Known rows, with every step that occurs:
k, r, g, t, z: [ -62  188 -437 -222   49   78   -5   32  -55  -85 -162  153 -101 -299
 -116 -137   67 -140  120  -88  -65  -33   26   35  444 -570  626 -319
 -251   35  413  321  142   55 -220 -432   60   33  205  439  111  -27
  115  186 -157 -377   17  142 -288  276  195 -715]
r, z, g, b, s, t, p, q, x: [  88 -394 -215  148 -220  536   -3  -86  245 -314 -409  256  -92  -93
 -114  -18  -92 -347   47  253   32 -145  -86   27  131 -162    1    7
   89 -330 -127 -349  -74  291 -222   86   43  159 -153  -12 -113   28
 -230  259   42 -240  -29  253 -181 -262  140   63]
p, q, t, z, g, b: [ -77  -43 -133  -70  -49  334  219 -154  113   46   23  206   62  189
   67  140   60 -220  202  101  128    8  -28  214   48 -311   47 -155
  158 -470  -64   13 -154 -171   -3  282 -186  -44  -93  102  -25  -13
  -60  225  -46  -72  -65   26 -151 -165   13   99]
g, r, q, z, b, s, w, k, p, x: [-260  -27  -41 -534 -239  274   43  -22 -117   72 -234   -5    6  100
   59 -202   63 -363  165 -153   92   21  105 -227  -25  -85  312  -58
 -143   35  115  135   28   76  129   75   -9  252   98 -179   98 -224
 -500  130 -218 -213  370  313 -374  -39 -120  122]
k, w, g, r, q, z, b, s, p, x: [-193   44 -175 -621 -263   87  198   88 -328  208   39   69  187  314
   19 -238  190  -65  331  136 -182  197  317   53  -72 -110  231   85
  -97   54  -91   58   80  228   -8  212  290  473 -203 -298   35   22
 -226  155 -413 -136  274  230 -436  -18  179 -166]
z, x, k, w, s, p, r, g, b: [ 292  151    7 -293 -197   71   74  226 -155  -49 -124 -165 -306   36
  -94 -438  -20  247  356 -245    5  155  -39  374  303  -78  131   72
  239  268   62   -6 -336 -140  137   57  347  390  -72 -286  -18 -111
   28  265 -295 -288  -78  148 -273  235  -72 -377]
g, b, z, x, k, w, s: [ -37 -163  119 -475  -10  153  -30   63   26  211 -175  -12 -285  185
 -114  -25 -107 -279  218   -9 -209  324   -2  106  282   -9 -247  -46
  -57   28  -19  213 -535  213  392  234  274  272 -141  -75    1   36
   41  189 -296 -276  209  224 -101   -8  142 -217]
z, b, s, t, p, q, x, w, k: [  15  -94   52  -82 -215  -94  121   47  215 -207 -112   58   62  307
 -260  184  216 -224  125 -179 -126   10  -52 -121   -8   14   68  -87
 -272   -6   49 -188 -154 -119  107 -114  302  401 -246 -126  -57 -105
 -289 -207   50  -63  215  669 -182  133  258  288]
r, q, x, p, w: [  95  179 -191  -52 -203 -315 -388 -248  104 -235 -322   24  301  -75
 -145  -42 -491  -61   -3  245  128   78   -4  -11  270 -270  374 -303
  100 -326  365  -93   11  -91 -224    7  395  126    5  304   39 -218
 -183  144 -344  -29  158   95 -456 -300  396 -406]
s, p, r, q, z, b: [  59  109 -217  -89 -117  121 -196   63  -44    2 -267 -242  248  150
  -52 -185  111  -67  250  -94  241 -182 -221   16  128 -156  193   86
  269  -20  170  -22 -139   24   97  116  317  409  191  -82  206   76
 -273   31 -335  -98  138  412    6   -8   10 -273]
t, p, s, z, g, r, q: [-125 -364 -150 -208   65  338  -23   23  -34  118 -148  352  203  -16
 -240  -75  -97 -143  160  247  160   20  -36   -6  219 -307  143   74
   61   16  151 -121  183  446 -397 -129  136   41  196 -162  300   -1
  206  261  -98 -162  214  105 -415   71 -106 -232]
w, s, b, g, t, p: [-232 -183  247 -137 -281   91   54 -199    6  227 -249  104   20 -157
 -248  111  122 -132  104 -146  122   86   53   34  236  -87  -96 -166
  -85  272  244  180 -307  438  153    6  103  308   88   77 -194  187
   36 -177  -29 -307  420   10  -26   62  158 -140]
x, g, r, z, b, s, w, k, p, q: [ -80   60   87 -322 -352  461  179   93  217  -45 -112   99 -293  104
 -144 -323  175 -431   33  -78 -101    8  105   45  -55  -85   79   75
 -236  -46    5   47  -97 -405    8 -338 -186  171  -82  -22 -150 -350
 -162   13  -23 -442  205  348 -491  109   98  149]
s, b, z, g, r, q, t, p: [-111 -303   36 -344  -31  380 -161 -177  172  502 -297   67 -138   22
 -112  -78  215 -186  208  195 -131  253  -13 -235  107  -75  150 -142
   41   43  233  140 -170  403  123  470  -66  390  278 -187 -158   12
 -189  -16  -66 -191  532  227  -12 -257  266 -232]
w, g, b, s, z, x, p, r, q: [-153  -69   16 -188  -71  168  113  -75 -394  116   10   -2   71  203
 -121  193 -120 -185  153  263  -82  249   75   62  157   74 -258   14
   84   23 -212 -177 -166  625 -107  109  260  276  -55  123   28  134
  131  238 -155 -192  248  355 -306  -73  149 -351]
s, b, z, x, g, t: [ 160  -94  204 -302  133   97   50  -40  158  434 -296  -49 -276  -75
 -263 -162  335 -157  122  146 -164  196 -173  -86   64 -177  121   79
  153  203  274  262 -236   84  258   68   47  304  227   66 -205  -13
 -151 -142 -240 -439  545  362  258   37  123 -311]
g, r, z, x, p, q: [-213  295  148 -329 -192  227  254   80   42  -69  -95    3 -168  -96
   68 -363  -69 -150   76   57  212  172   58  237   97 -601  369   46
  130 -176  164  -20    8  -84 -254  -11   38   92 -188  -53   94 -321
 -263  231 -101 -401  132   11 -376 -155   46 -210]
t, z, g, b, s: [ -39 -230  -60 -249  -75  327  128 -104  154  135 -137  270 -321  -31
 -153  161  -59 -264  205  228   67  226  -32 -138  222  -68   10 -142
  144  -66 -185  -14  -93  392   62   26  -32   86   11  113  -57  -46
   77  197    7 -241 -143   77 -128  -14   61  128]
r, q, t, z, x: [ -37  -11 -196 -280 -334   34 -185 -420 -145    0 -374  290  125  226
   53  -86 -183 -112  363  268  158  -32   29  108  212 -424  401 -416
  312  -18  463  -40 -112  -62   89  340   29  222  216   -4   91  -84
  -84  160 -443   13    3   20 -435 -267  236 -347]
g, z, x, k, p, q: [ 135  137  187 -275  181  337  300   25 -148   11   40   -8 -363   39
  -71 -119  -46   14  251  -12  593  255    7  105  443 -304  206  -40
   40  190  166  135  -47 -229   40  -36   49   40    9   13  -69 -296
    2  365 -108 -273 -249  -20 -165  -12  -95 -365]
x, g, b, z: [ 123 -215 -108 -332    4  299 -216  -48  185  156 -173  -79  -97   18
 -325  104 -108 -513  -24  158 -295  251  -72  -31   30  -74 -258  -95
  -37 -159  -17  237 -315  -78  128 -214   57  -21  -67  347   -7 -141
  177  142 -195 -281  257  430  -82   74  267 -167]
r, z, x, k: [ 140   73  162   58 -256  159  -58  -17   37 -249 -370  203 -307  -64
  -22 -456 -188 -118  240  148  161  -39   11  161  257 -550  314  -37
  216  125  391  -82 -372 -141  -90  185  162  195   -9 -299   83 -263
 -102  230 -111 -272  -73  189 -211 -182  247 -242]
t, p, w, x, g, b, z: [-164 -439  134  -61  -15  482 -258 -275  298  148   18   56  160  317
 -567  245  129 -150 -203   -4  128  320 -259 -190  213 -256 -197 -106
  -57 -368  -84  -97 -234  244  -57 -341 -158    4  159  -51  147   84
  151  151 -128  -87  285  218   12 -160   93   -7]
b, z, g, r, q, t, p, x: [ -24 -273 -269 -219   68  339 -212 -233   52  248 -278   14    0  224
  -14   11  111 -567  109  163  -47  340 -100 -175   99 -142   -7 -199
 -184 -344   25  151  -30  276  -82  292   -9  296   45 -279  100 -130
   16  237    5  -19  336  228 -297 -287   64  -36]
x, w, g, r, q, z, b: [-335  -57   66 -579 -169 -235   48   15  -43  -78   92  120   89  281
 -124  187  103  -97  361   94  -90  315  241 -271 -231 -270  194 -341
   72  247  163  131 -164  194 -181   57  263  183 -173 -160  244 -222
   75   77  -61  -13  140  402 -304   -2  491  -27]
s, z, g, r, q: [  11  -84 -212 -215  113  163 -172  320   13  252 -435  132   84 -282
  -43  -84 -176 -162  257  192   17  186  275 -135  166 -294  161  132
  122  232  239  274  207  325 -175  242   30  310   72 -225  -40  -61
   42   76  -16 -274   -5  146 -286  -69  123 -484]
x, p, q, t, z: [-163  540   52  -13 -218  -29  176 -180   78   55  347  -37   21   10
   35   31 -139 -155    2   81  -59  -40  -15  305  -31 -452  138 -193
  -48 -492  207    3 -146 -429 -172 -103  178  -53 -162  222  -68 -148
 -219  124 -129  -71  276   44 -361 -115  171 -157]
k, p, r, g, z, b, s, t: [  12  110 -231 -240 -146  278   99  206  -83 -124  -49 -160  -99   62
 -337 -243  222  -34  356 -125  192  -61 -339   34  402  214   72   97
  -96   76  211  125  256  -37  -25 -355   18  252    5  211 -133 -347
 -361  326  150 -406   25  483 -365  260   76 -529]
x, w, s, p, q, r, z, g, t: [ -97  187 -157 -100 -233  -43  -38   84  302 -212  -98  135   84   38
   83   21   71 -327  194 -142   66  -63  -31    2   98  -61  -85  -99
  -28  -39   46  164 -256 -166    9 -196  356   93 -123 -198  -64   54
  -10 -184 -200 -130 -203  128  -84  -78  179   33]
z, x, w, g, b, s, p, q: [  91   18  166 -350 -208  -32  374  148  -44  -48  -34   48  -97  254
  -15  -63  297 -129  211  145  -70  353  -48  103   -9    3   13   21
  363  171 -126 -125 -320  116   86  -67  362  181 -170 -132  -54 -132
   81   22 -237  -21 -105  159  -46  -95   38  -55]
q, x, p, w, k, r, z: [ 123  265  -76  397  -94 -237 -302 -104  329 -327 -148  -46   38 -171
 -127  -99 -394 -111 -154   -4    8    3  -20   11  160 -547  527 -311
 -294 -461  353  -84 -130 -229 -342  -97  270   85 -311   57   -9 -171
 -350  111 -161 -202  328  166 -392  -84  388 -210]
p, r, q, x, g, t: [ 208   44 -333   19  -70  -22 -263 -296 -195 -202 -266  -78  314   34
 -290  178 -205 -115   76   57  423 -158 -220   46  327 -251  116 -149
   88 -315  216  -24  135  -86 -159 -139  193  210   43  328  225 -146
   67  297 -323 -286  185  339 -280   48   74 -294]
k, w, x, r, z, b, g: [-189  322  212 -248 -465  -22  130  -12 -225    2   29   -7 -206  366
 -251 -175   13   78   53   27  -16  112  310   -1  131 -207  150  -60
 -373  -20  236  297 -195 -264 -119   55  257  293 -426 -347 -176 -204
 -151  232 -548 -175  164  198 -418  -62  619 -475]
b, z, g, t, p, q: [-119 -169  -99  -28  297  237  -28  -95  162  128 -131  143  -46   41
 -193  115  241 -618  -33  192   46  214 -224 -182  273 -194 -164   36
 -215 -259  -25  224  -40  300  -17   15   87  265    9   32   19   67
  297   86  123 -177  231  204   -8 -114   76  -73]
t, z, g, b, s, p, x, w, k, r: [ 109  -78 -203 -169 -161  325  195  -28  180  162  -88   99 -392  129
   53  191   55 -364   62 -150  -22  110   18 -228  123 -123    6 -251
  -98 -134 -292   -6 -133  146  -54 -287   50   41   94 -102 -114   21
  -30  176 -281 -146  -65  111 -112  133 -223  236]
r, g, t, z: [ -95  126 -245 -291   87  151 -109 -146  -64 -100  -49  239   43 -465
 -278 -173   11 -129   69  -77  173  -43  -37   54  213 -486  384 -161
   22   35  250  131  196  109 -241 -330  -68   83  142  410   62  -12
  151   62  -28 -376  -51  187 -273  311  132 -412]
w, k, p, x, g, z: [ -43  168   21   -8 -164  295  -65  -21  -69   45  -47   20   11   43
  -86  -80 -222 -468 -128 -256  319   28    0 -181  267 -301  -93 -185
 -379  -67  120  369   35 -436 -105 -297 -120  -68  -49   56 -143 -243
  -39  383 -203 -293  243  133 -329  319 -140 -113]
x, k, r, q, z, g, b, s, w: [ 226  -46 -204 -134 -124  288  -60    9  -28  -76 -258  -24 -448 -166
  112  -65 -163 -281  219   13 -248    3  203 -186  309   12  298 -199
 -210  146  185  114 -451  116  127   50  370  112  199 -128   29 -142
  -25  179 -165  -78  -11  331 -218 -226  175 -170]
b, z, g, r, q, t, p: [-143 -264 -184 -261   73  323 -276 -206  110  215 -281   81  -51  111
  -59  -12   62 -541  145  245  -75  368  -55 -212  154 -131   71 -209
 -186 -169  136  182  -78  357   16  363   31  373  -23 -254   81 -108
  128  110   57  -38  268  198 -331 -285  275 -142]
w, s, z, g: [-107   22  -67   75   -6 -109 -159  311  172  143 -437  168  113 -219
   -3  -47 -168 -252  261    7  -94  109   72   48  214  -72 -135   17
 -104  279  195  340 -175  329   58  290  171  390  -22 -237  -50  175
  111  -96   80 -274   80  119 -170   81  202 -282]
s, p, x, w, g: [ 230  205  -30  -66 -248  -28   21  172  -23  110   22  -41  245    4
   92 -125  247 -201   33 -202   44  128   43  -10  -68 -261   18    5
  158  -80   36   90 -202  -77 -224 -288  374   73    4 -202    5  -51
  -50   47 -243  -12   43  178  -36  -30 -160 -135]
p, x, g, t: [ 336   76 -276  -78  -73   97   21 -102  -93   48  -21  -10  129   13
 -219   26   19 -395  -58 -107  121   90 -108   60   58 -411  -39  -42
   20 -326   39  265   88 -342 -250 -494   -1 -190   61  257   52 -245
   60  273 -214 -312  260  317  -75  133 -272   -9]
t, z, b, g: [ -17 -212  135 -242 -156  -53  161 -156   46   84 -192  142 -189  312
 -317  168  185  -18  329  101  116  145  137   -6   57 -310  170 -247
   86   61  185   25 -183    8   42   -1    4  274  -33   77   -8 -126
  -29   66    8 -172   -1  206 -273   94  304  -44]
b, s, t, p: [  -9  -43  -40  -17 -386  241  -30   -4   31  -13 -184   84  189 -315
 -150  -23  101 -384   40    4 -107  -19 -131  -66  228  -31   48  166
 -165   69  257 -132  -32  344   96 -318  277  264  -86  -67  -83  -46
 -211 -113   74 -165  123  383 -177  -61  144  -71]
z, x, g, r, q, t, p, w: [ 200 -268 -143 -337 -242  166  -65 -194   73  -41 -223   45  -61  334
 -311 -216   68    7  298  150   76  426 -131  143   53 -411  417 -176
  435   43  257 -136  -12 -176  -55  -95 -175  118   59 -155   88 -387
   73  219 -197 -129   72   89 -407  -95   22  -97]
t, p, w, s, b: [-271 -296  137   15 -296  131 -185  -53  378  135  -57  220  249  128
 -420  -12  131   42  161 -137  198  221 -248  -19  365 -265    8  -37
  130    0  223 -128 -250  425    4 -177 -139  139  296  -53   27  122
  -17   50   92 -215  261   30   21  -64  151    8]
k, p, x, r, z, g: [  -1  117 -144   78 -367  121  208  172  -10 -132  -58  132 -345  189
  -37 -358  -63 -297  219   15   25  -42 -180 -108  231 -144  135   -2
  -85 -132  232  334   20 -339 -354 -324   95  -95  -58  -18 -200 -571
 -305  763  -74 -234   54   93 -270   94  -65 -236]
s, z, b, g, t, p, w, k, r, q: [ -44 -365 -224  -22   64   98 -199   23  -17  136 -351  105  131  367
 -443  216   80 -162  204 -103   70    3  259 -144  261 -414   80  -42
 -181  205  326   72   36  239 -117 -133 -105  377  221  -94  -93  184
   62  -88 -145 -168  251  390 -281   69  218 -412]
s, w, x, p, r: [  50  526  485  105 -326  -23  -89   58  -66  110  194 -196   27 -150
 -129  -39  275   82 -268 -233  185  132   11  -48  118 -140    7  -11
   -8 -259  222  160 -379  -29  -23 -194  204   85   52 -178   32   47
 -123  -22 -168 -301  362  210 -196 -312   18 -422]

Rows:
[-132  -44   74 -108 -249  219    3  -57   10 -155  -93  412 -163  199
 -207 -230  305 -376  234  131   42   31  107    5  137 -158  116   26
  -45   45   97  -98 -304  377   -1   81    0  340   18  -58    2   56
  -73 -171  100 -375  153  535 -234 -271  410  -50]
r, z, b, s, w, g, t
[ -56  135  -16 -368   62  243   23 -183  -65  -33   -6  201 -141 -234
 -333 -156  369  -52  -21 -168  112   32    3  -35  120 -126  340 -129
 -123   58   45   50   37  185  -27 -263  -62  262  213  173    5  102
    4 -237  -63 -351   54  394 -239  140   98 -255]
r, g, t, z, b, s, w, x
[-102  206 -205 -135 -420 -161 -192 -117  144  -86 -130  187 -115  213
   69  163 -164 -351  163  -92  -77   38  175 -297  164 -374  223 -619
 -231   38  374  220 -209 -223 -109  -72  114   66   -6 -230  -26 -175
  139   84 -339   36   40  158 -443   14  403 -106]
x, w, k, r, q, t, z, g
[ 282  276  159 -113 -256 -117  127  231 -129   14 -121 -112 -256   97
   -9 -404   27  214  381 -192   98  136  -39  319  345 -197  171  124
  182  287  231   61 -355 -224  202  104  450  460 -121 -489   13 -149
   17  184 -294 -251  -36   63 -241  129  -75 -288]
z, x, k, w, s, p, r
[-217   48    3 -148  -66  360   42  156  126   27    4   15 -111  -10
 -334 -260  -12  -47   36  -79  -30   56 -187 -141  272  174   98  192
 -207  -36  104  207   49   24 -100 -395  -51    9   -8  -10 -250 -306
 -362  224 -154 -190    3  216 -194   66  107 -394]
k, p, w, x, r, g, b, s, z
[  35   75 -130 -156  -43   94 -220   58  -45 -111 -112 -338   43  118
 -296  -52   53 -214   63 -242  112  110 -360   31  169  -18 -213  -53
   29 -168  -10  -15 -187   80  -59  -94   -8  195  -51   37  147 -114
   25  305 -119 -292  214  545 -157  276  172 -227]
p, r, g, b, z, x, w, k
[-348   94   41 -547 -375   87  173  165 -198  102  113  314   11  258
 -140 -275  136  -80  356  235 -155  321  384  108  162 -196  184   65
 -192   93   47   95   -9  297  -53  209  139  446 -395 -237  -15 -104
   -8  135 -114 -349  170  218 -577  -61  559 -280]
k, w, g, r, z, b, s
[  66 -278   57 -119  130  280   10  -77  163  484 -170   53 -165  -11
 -254   17  373 -251   49   64  -28  190 -182 -263  158 -140  -69   37
   28  -69   58  206 -113  394   22   90  -30  236  340  -31 -181  105
 -129   72  -24 -334  594  298  301  -72  -55 -113]
s, b, z, g, t, p, x
[ -97  224  -26 -309  -64  406   16  -46  -22  -87   31 -236   -2 -385
 -147 -194   37 -177 -241    3 -245  -18  -78  117 -143  161   70  -14
  -91 -258 -171  -76 -203  113    0  -97  122    5  -11  260  -49   46
 -334   -5 -193 -149  257  394 -144  -78  196 -219]
r, g, b, s, w, x, p, q, z
[ -65  205  181   20 -397  -51  -11   -8  331  -86 -283   62 -237   68
 -113 -492  -86    5  198  108   42   77 -180  239  173 -357  191   -7
  312  -24  306 -162 -322   58 -123   76   26  179  112 -124 -140  -85
 -398   52 -176 -386  289  104 -159 -252  286 -254]
r, z, x, p, w, s, b
[ -34   33  155 -164    3   28  498  -58  -90   36 -154 -128  -85  -33
   -4 -101  185   38  239   20   32 -210   28  285 -128 -270  147  155
   62   85  126   81 -218 -211  188  255  201  290 -154 -186 -134   54
 -304   63 -313 -181  272   42   47   72   -5   66]
p, q, z, x, k, w, s, b, g, t
[ 191 -258 -294   15  406  225 -222  -49 -212 -195  -51  117  235 -184
 -256 -142  -62  100  278   48   16 -118  -64   85  194 -266  428   81
  -60   99  268   13   43 -186 -124 -149  254  -39   19 -120  230   32
  -12  148  -70 -244 -100  405 -216  304   66 -403]
q, r, g, t, p, s, z, x, k
[-237  373  106 -341 -189   84  190   80  -71  127  223 -122  -41  102
 -127   -3 -133   98 -120  217 -155  133  139   37   35 -196  -12  -57
  -88 -345 -111  300  -60 -189  -27  165  328   60 -359 -130  -93   15
 -198  291 -541 -141  358   15 -206 -157  224 -375]
k, w, x, p, q, z, g, b
[ -41 -160 -284 -141 -117  399  -10 -138  269   93 -319  189 -234  116
   26   50  -93 -353   90  -41  123  133    3 -239  394  -83  122 -185
  -43 -137 -224 -105  -63  352  -13 -114  -79  152  261   17 -115  140
   43   86 -276 -149 -192   15 -250  -39  -55   77]
t, z, g, b, s, p, w, k, r, q
[-178 -231   51  140 -125  173  128 -138  111 -269   22  248    2  340
 -313  103   33  -23   94   54  160 -127 -111   85   93 -493  289 -137
 -115 -245  144 -304 -177 -141 -252 -117  123  203  -86   91  132  -77
 -134  418  -60 -104  142  224 -126   90  260   26]
t, p, q, x, r, z, b
[-127 -196   30 -251   34  -64  -47 -262 -138   60 -100   54    7  457
 -283  211  320 -321  181  183   86  218 -272 -147  186 -218 -160 -145
   45   16  149  -58 -177  389   -6 -121  248  416  114 -126  210   44
  291  192 -224 -106  319  328 -141  -62  152 -254]
b, z, x, w, g, t, p, r, q
[-104 -241  144 -417  -79   45  195 -237  -14   85 -129  362 -159  244
 -127  157  273   16  323  106   70  174  242 -100  -21 -112  403 -255
  -26   70  -25 -251 -116  354   88  110   61  499   77   -5  108   54
 -132  -60  -42 -236   50  279 -435  -17  187  126]
t, z, b, s, w, g, r, q, x
[   4 -376   91   16  -38  288   60 -307 -165   56  350  234 -112  412
 -158  -32  346 -239  233   36 -155  199 -157  130 -194 -135  147 -138
  -43 -161  143 -194 -541  287  -99  110   31   11 -159 -317  166   48
  103  244  -80   -6  384  335 -326  -59   54   30]
q, t, p, s, w, g, b, z, x, r
[ 146 -174  248 -136  133    0  186   98  -76   37  -18  224   57   95
  -23 -275  395 -283  101  138  -51  246 -113  128  -10   84  -20  179
   98 -149  -13  -30 -433  434 -114   34  239  -62  -36 -110  259  118
  195   74  -93 -283  285  313 -323  -95  -90 -131]
p, s, w, g, b, z, x
[-417   81  -20  -69   34  182   66  -35   -1 -170  -27  242  105  175
  -96  -51   -6 -241   69 -251  195 -221   -8 -146  309 -298  174 -164
 -378  -73  100  294   81 -525   53 -147  -78  102  -43  186  -70  -12
 -117  198  -63 -307   50  197 -337  477   31 -114]
w, k, p, q, r, g, t, z, b
[ -46  -57 -159 -225 -198  178   42 -184 -433  -73  -89 -162   70  307
 -109   34 -133  -24  359  176  127  -87 -120   79  199   24  -61   50
  126  -33  -40 -205 -169  288   87  270  279  364  -23 -164  223  -21
 -102  460 -387 -133  192  390 -244  -40  155 -113]
p, r, q, z, x, k, w, g, b, s
